Here is a tiny trained network, its code and every weight. The questions are about switching its units off for an input and a target symbol, where a switched-off unit gives its printed mean instead of its output.

import numpy as np


def w(rows, s, z=0):
    codes = np.array(rows[::2]) - 128.0
    scale = np.full(codes.shape[1], s)
    scale[-1] = z or s
    return codes * scale


def f(y):
    return np.maximum(y, 0)


def softmax(a):
    e = np.exp(a - a.max(-1, keepdims=True))
    return e / e.sum(-1, keepdims=True)


def log_softmax(a):
    a = a - a.max(-1, keepdims=True)
    return a - np.log(np.exp(a).sum(-1, keepdims=True))


def net(x, mask):
    ids = ['δθπσφψ'.index(c) for c in x.split()]
    T = len(ids)
    res = E[ids] + P[:T]
    u = 0
    for l in range(2):
        r = res
        for j in range(3):
            rows = slice(2 * j, 2 * j + 2)
            q, k, v = (r @ M[l][rows].T for M in (Q, K, V))
            z = softmax(np.where(np.tri(T) > 0, q @ k.T / 2**0.5, -1e9)) @ v
            o = O[l][rows]
            res = res + np.where(mask[u + j], z, o[:, -1]) @ o[:, :-1]
        u += 3
        y = f(res @ A[l][:, :-1].T + A[l][:, -1])
        res = res + np.where(mask[u : u + 4], y, B[l][:, -1]) @ B[l][:, :-1]
        u += 4
    return log_softmax(res[-1] @ U[:, :-1].T + U[:, -1])


Q, K, V, O, A, B = {}, {}, {}, {}, {}, {}
E = w([
[60,88,108],'δ',
[174,105,100],'θ',
[74,100,120],'π',
[193,100,92],'σ',
[119,4,89],'φ',
[134,222,144],'ψ',
],0.015)
P = w([
[100,98,2],'0',
[118,108,81],'1',
[124,120,123],'2',
[142,121,139],'3',
[139,122,160],'4',
[143,124,167],'5',
[141,123,175],'6',
[155,123,173],'7',
[164,124,170],'8',
[173,117,172],'9',
],0.007)
Q[0] = w([
[1,228,146],'0.h0',
[195,111,112],'0.h0',
[190,140,116],'0.h1',
[69,94,95],'0.h1',
[185,189,94],'0.h2',
[59,174,199],'0.h2',
],0.006)
K[0] = w([
[66,1,110],'0.h0',
[174,139,170],'0.h0',
[182,157,211],'0.h1',
[75,153,130],'0.h1',
[85,126,111],'0.h2',
[139,156,175],'0.h2',
],0.0073)
V[0] = w([
[228,3,130],'0.h0',
[70,63,120],'0.h0',
[120,102,100],'0.h1',
[66,132,148],'0.h1',
[161,95,137],'0.h2',
[209,252,143],'0.h2',
],0.0057)
O[0] = w([
[242,152,52,185],'0.h0',
[198,132,155,181],'0.h0',
[131,88,186,188],'0.h1',
[57,30,210,98],'0.h1',
[179,71,86,137],'0.h2',
[253,117,138,6],'0.h2',
],0.0045,0.0017)
A[0] = w([
[48,107,101,254],'0.n0',
[208,173,210,132],'0.n1',
[254,159,63,88],'0.n2',
[68,6,145,247],'0.n3',
],0.0074,0.0038)
B[0] = w([
[204,101,140,206],'0.n0',
[159,113,227,180],'0.n1',
[11,31,184,177],'0.n2',
[253,112,98,253],'0.n3',
],0.0062,0.0069)
Q[1] = w([
[142,53,103],'1.h0',
[44,204,27],'1.h0',
[62,54,19],'1.h1',
[65,55,62],'1.h1',
[26,172,255],'1.h2',
[193,46,133],'1.h2',
],0.0067)
K[1] = w([
[164,101,170],'1.h0',
[178,1,76],'1.h0',
[132,134,3],'1.h1',
[201,110,5],'1.h1',
[39,215,82],'1.h2',
[227,62,148],'1.h2',
],0.0072)
V[1] = w([
[139,239,135],'1.h0',
[103,155,254],'1.h0',
[179,76,123],'1.h1',
[138,68,95],'1.h1',
[171,87,128],'1.h2',
[43,166,154],'1.h2',
],0.0073)
O[1] = w([
[253,109,130,141],'1.h0',
[171,147,234,129],'1.h0',
[139,165,219,187],'1.h1',
[77,145,223,165],'1.h1',
[58,244,149,207],'1.h2',
[111,73,204,1],'1.h2',
],0.0052,0.0074)
A[1] = w([
[152,152,183,140],'1.n0',
[53,102,119,199],'1.n1',
[13,213,143,67],'1.n2',
[254,52,54,252],'1.n3',
],0.0083,0.0022)
B[1] = w([
[228,70,135,182],'1.n0',
[140,2,205,146],'1.n1',
[34,168,56,145],'1.n2',
[92,186,99,255],'1.n3',
],0.0081,0.0073)
U = w([
[118,61,127,2],'δ',
[108,75,137,12],'θ',
[168,71,169,202],'π',
[77,40,167,118],'σ',
[83,254,26,194],'φ',
[174,162,161,156],'ψ',
],0.0082,0.0044)

Each question gives the input, a string of symbols that net reads in full, and the target symbol t.
The units are the heads (2 rows each of Q, K, V and O) and the neurons (one row each of A and B). Each row of codes is followed by its name. A weight is (code - 128) times the scale printed after its matrix; where a second scale follows, it is the last column's (O, A, B and U).
mask holds one flag per unit, layer by layer, with each layer's heads first. A switched-off unit (its flag False) gives its mean, the last column of its rows in O or B, instead of its output. The means were averaged over made-up inputs and are rounded, as every weight is.
A unit's drop is (log p(t) with every unit on - log p(t) with that unit switched off) / (log p(t) with every unit on - log p(t) with every unit switched off).
The circuit of an input: a set's keep is (log p(t) with only the set's units on - log p(t) with every unit switched off) / (log p(t) with every unit on - log p(t) with every unit switched off). Starting from the 12 units with the biggest drops (on a tie, the unit counted first), units are removed one at a time, each time the one whose removal leaves the highest keep (on an exact tie, the one counted first), for as long as the keep stays at least 0.8.
circuit, biggest first: the units of the circuit, biggest drop first
unit that matters most: the unit with the biggest drop
k most important neurons: the k neurons with the biggest drops, biggest first
top k neurons in layer l: the k neurons of layer l with the biggest drops, biggest first
which heads matter: for each layer, one digit per head in row order, 1 if its drop is at least 0.15 and else 0, layers parted by /
drop when u is switched off: that unit's drop, to one decimal
input δ ψ θ ψ σ ψ, target π: circuit, biggest first	(1.h2; 1.n3; 1.n0)
input ψ δ φ σ, target φ: 2 most important neurons	(0.n1; 1.n0)
input θ φ δ θ, target φ: 4 most important neurons	(1.n2; 0.n3; 0.n0; 1.n0)
input φ φ φ φ π σ φ σ δ, target φ: circuit, biggest first	(1.h0; 1.n2; 0.n1)
input δ π φ σ φ, target φ: unit that matters most	0.n3
input ψ φ φ σ, target φ: which heads matter	001 / 101
input θ ψ φ, target φ: which heads matter	000 / 001
input θ σ θ, target σ: which heads matter	100 / 100
input ψ ψ δ ψ δ ψ φ, target ψ: top 2 neurons in layer 0	(0.n3; 0.n0)
input φ φ σ φ θ, target φ: top 2 neurons in layer 1	(1.n2; 1.n0)
input φ ψ ψ φ, target ψ: top 3 neurons in layer 0	(0.n3; 0.n0; 0.n2)
input φ ψ φ φ φ π, target φ: which heads matter	100 / 101
input π φ θ φ π, target φ: 3 most important neurons	(0.n3; 1.n2; 0.n2)
input π σ σ, target σ: top 2 neurons in layer 1	(1.n1; 1.n3)
input θ σ δ θ, target σ: drop when 0.n3 is switched off	0.4
input π σ σ σ, target σ: drop when 0.n2 is switched off	1.3
input φ ψ σ ψ ψ ψ, target π: drop when 0.n2 is switched off	0.2
